Below is a small trained network, with its code and all its weights. Each question gives an input and a class and asks what happens when units are switched off, that is, made to give their printed mean instead of their output.

import numpy as np


def w(rows, s, z=0):
    codes = np.array(rows[::2]) - 128.0
    scale = np.full(codes.shape[1], s)
    scale[-1] = z or s
    return codes * scale


def norm(h):
    return h / np.sqrt((h * h).mean(-1, keepdims=True) + 1e-5)


def f(y):
    return y / 2 * (1 + np.tanh(0.7978845608 * (y + 0.044715 * y**3)))


def log_softmax(a):
    a = a - a.max(-1, keepdims=True)
    return a - np.log(np.exp(a).sum(-1, keepdims=True))


def net(x, mask):
    res = np.array(x, float).reshape(1, 2) / 4 @ E
    u = 0
    for l in range(3):
        y = f(norm(res) @ A[l][:, :-1].T + A[l][:, -1])
        res = res + np.where(mask[u : u + 7], y, B[l][:, -1]) @ B[l][:, :-1]
        u += 7
    return log_softmax(norm(res)[-1] @ U[:, :-1].T + U[:, -1])


A, B = {}, {}
E = w([
[223,248,71,204,34,2,69],'x0',
[221,136,85,18,129,213,216],'x1',
],0.0061)
A[0] = w([
[103,101,87,94,255,150,101,209],'L0N0',
[117,127,101,51,116,90,144,99],'L0N1',
[150,40,152,125,34,53,100,71],'L0N2',
[132,166,133,116,89,84,80,137],'L0N3',
[103,136,220,125,179,56,46,136],'L0N4',
[130,159,98,188,175,192,110,67],'L0N5',
[136,201,157,95,150,79,125,3],'L0N6',
],0.0074,0.002)
B[0] = w([
[198,149,156,122,108,51,160,247],'L0N0',
[164,107,33,147,158,46,37,135],'L0N1',
[166,165,254,122,113,83,102,166],'L0N2',
[204,117,162,81,194,126,174,210],'L0N3',
[182,101,87,115,85,168,146,252],'L0N4',
[56,197,196,124,101,167,119,117],'L0N5',
[86,167,52,161,189,142,114,133],'L0N6',
],0.0071,0.0042)
A[1] = w([
[90,130,69,58,145,115,100,53],'L1N0',
[121,40,123,114,59,93,201,126],'L1N1',
[61,101,99,226,83,69,101,90],'L1N2',
[43,35,151,163,228,144,171,8],'L1N3',
[147,85,117,108,211,59,109,74],'L1N4',
[85,6,219,216,197,105,2,97],'L1N5',
[140,69,220,106,94,121,49,44],'L1N6',
],0.0074,0.0017)
B[1] = w([
[137,166,79,135,115,176,114,116],'L1N0',
[148,209,151,159,117,132,79,231],'L1N1',
[251,30,57,70,136,154,120,164],'L1N2',
[98,131,167,150,208,97,30,226],'L1N3',
[83,171,150,148,120,254,142,152],'L1N4',
[197,107,63,32,101,155,194,254],'L1N5',
[65,164,67,110,150,238,163,203],'L1N6',
],0.008,0.0047)
A[2] = w([
[159,209,100,162,118,166,126,112],'L2N0',
[174,2,93,93,57,137,161,73],'L2N1',
[143,151,113,126,124,158,209,106],'L2N2',
[145,54,163,195,67,148,113,94],'L2N3',
[157,143,216,184,110,177,174,2],'L2N4',
[165,65,109,98,142,128,131,69],'L2N5',
[32,64,140,101,247,185,132,157],'L2N6',
],0.0089,0.0035)
B[2] = w([
[33,55,216,150,173,181,102,226],'L2N0',
[85,71,62,51,112,188,145,208],'L2N1',
[101,154,65,115,101,117,152,191],'L2N2',
[44,152,97,149,221,254,150,111],'L2N3',
[68,160,122,73,140,156,113,154],'L2N4',
[156,150,93,135,131,162,117,169],'L2N5',
[165,141,123,250,105,48,76,253],'L2N6',
],0.0091,0.0056)
U = w([
[238,164,192,243,162,66,71,161],'0',
[180,91,23,68,127,188,164,144],'1',
[32,157,237,113,176,185,124,116],'2',
[20,134,101,146,72,8,202,2],'3',
],0.012,0.0076)

Each question gives the input, the list of numbers given to net, and the class t.
The units are the neurons (one row each of A and B). Each row of codes is followed by its name. A weight is (code - 128) times the scale printed after its matrix; where a second scale follows, it is the last column's (A, B and U).
mask holds one flag per neuron, layer by layer. A switched-off neuron (its flag False) gives its mean, the last column of its row in B, instead of its output. The means were averaged over made-up inputs and are rounded, as every weight is.
A unit's drop is (log p(t) with every unit on - log p(t) with that unit switched off) / (log p(t) with every unit on - log p(t) with every unit switched off).
The circuit of an input: a set's keep is (log p(t) with only the set's units on - log p(t) with every unit switched off) / (log p(t) with every unit on - log p(t) with every unit switched off). Starting from the 12 units with the biggest drops (on a tie, the unit counted first), units are removed one at a time, each time the one whose removal leaves the highest keep (on an exact tie, the one counted first), for as long as the keep stays at least 0.8.
units of the circuit, in order: the units of the circuit, biggest drop first
most important unit: the unit with the biggest drop
top k neurons: the k neurons with the biggest drops, biggest first
k most important neurons of layer l: the k neurons of layer l with the biggest drops, biggest first
drop of u: that unit's drop, to one decimal
input [-5,5], class 0: units of the circuit, in order => L1N5, L2N6
input [-5,-7], class 1: units of the circuit, in order => L1N5
input [5,-7], class 1: top 2 neurons => L1N2, L0N0
input [7,-8], class 1: top 2 neurons => L1N2, L0N0
input [2,1], class 2: 2 most important neurons of layer 1 => L1N4, L1N5
input [5,-6], class 1: top 3 neurons => L1N2, L0N0, L1N1
input [2,3], class 2: top 4 neurons => L2N0, L1N5, L1N2, L0N4
input [-6,5], class 0: top 3 neurons => L0N4, L1N5, L2N6
input [-8,-5], class 0: top 2 neurons => L1N3, L2N6
input [-3,1], class 2: top 2 neurons => L0N0, L1N1
input [-2,-4], class 1: top 2 neurons => L0N3, L1N5
input [-2,0], class 2: drop of L0N0 => 1.5
input [2,-1], class 2: drop of L1N5 => 0.3
input [-4,-6], class 1: drop of L1N5 => 1.7
input [0,-3], class 2: most important unit => L0N4
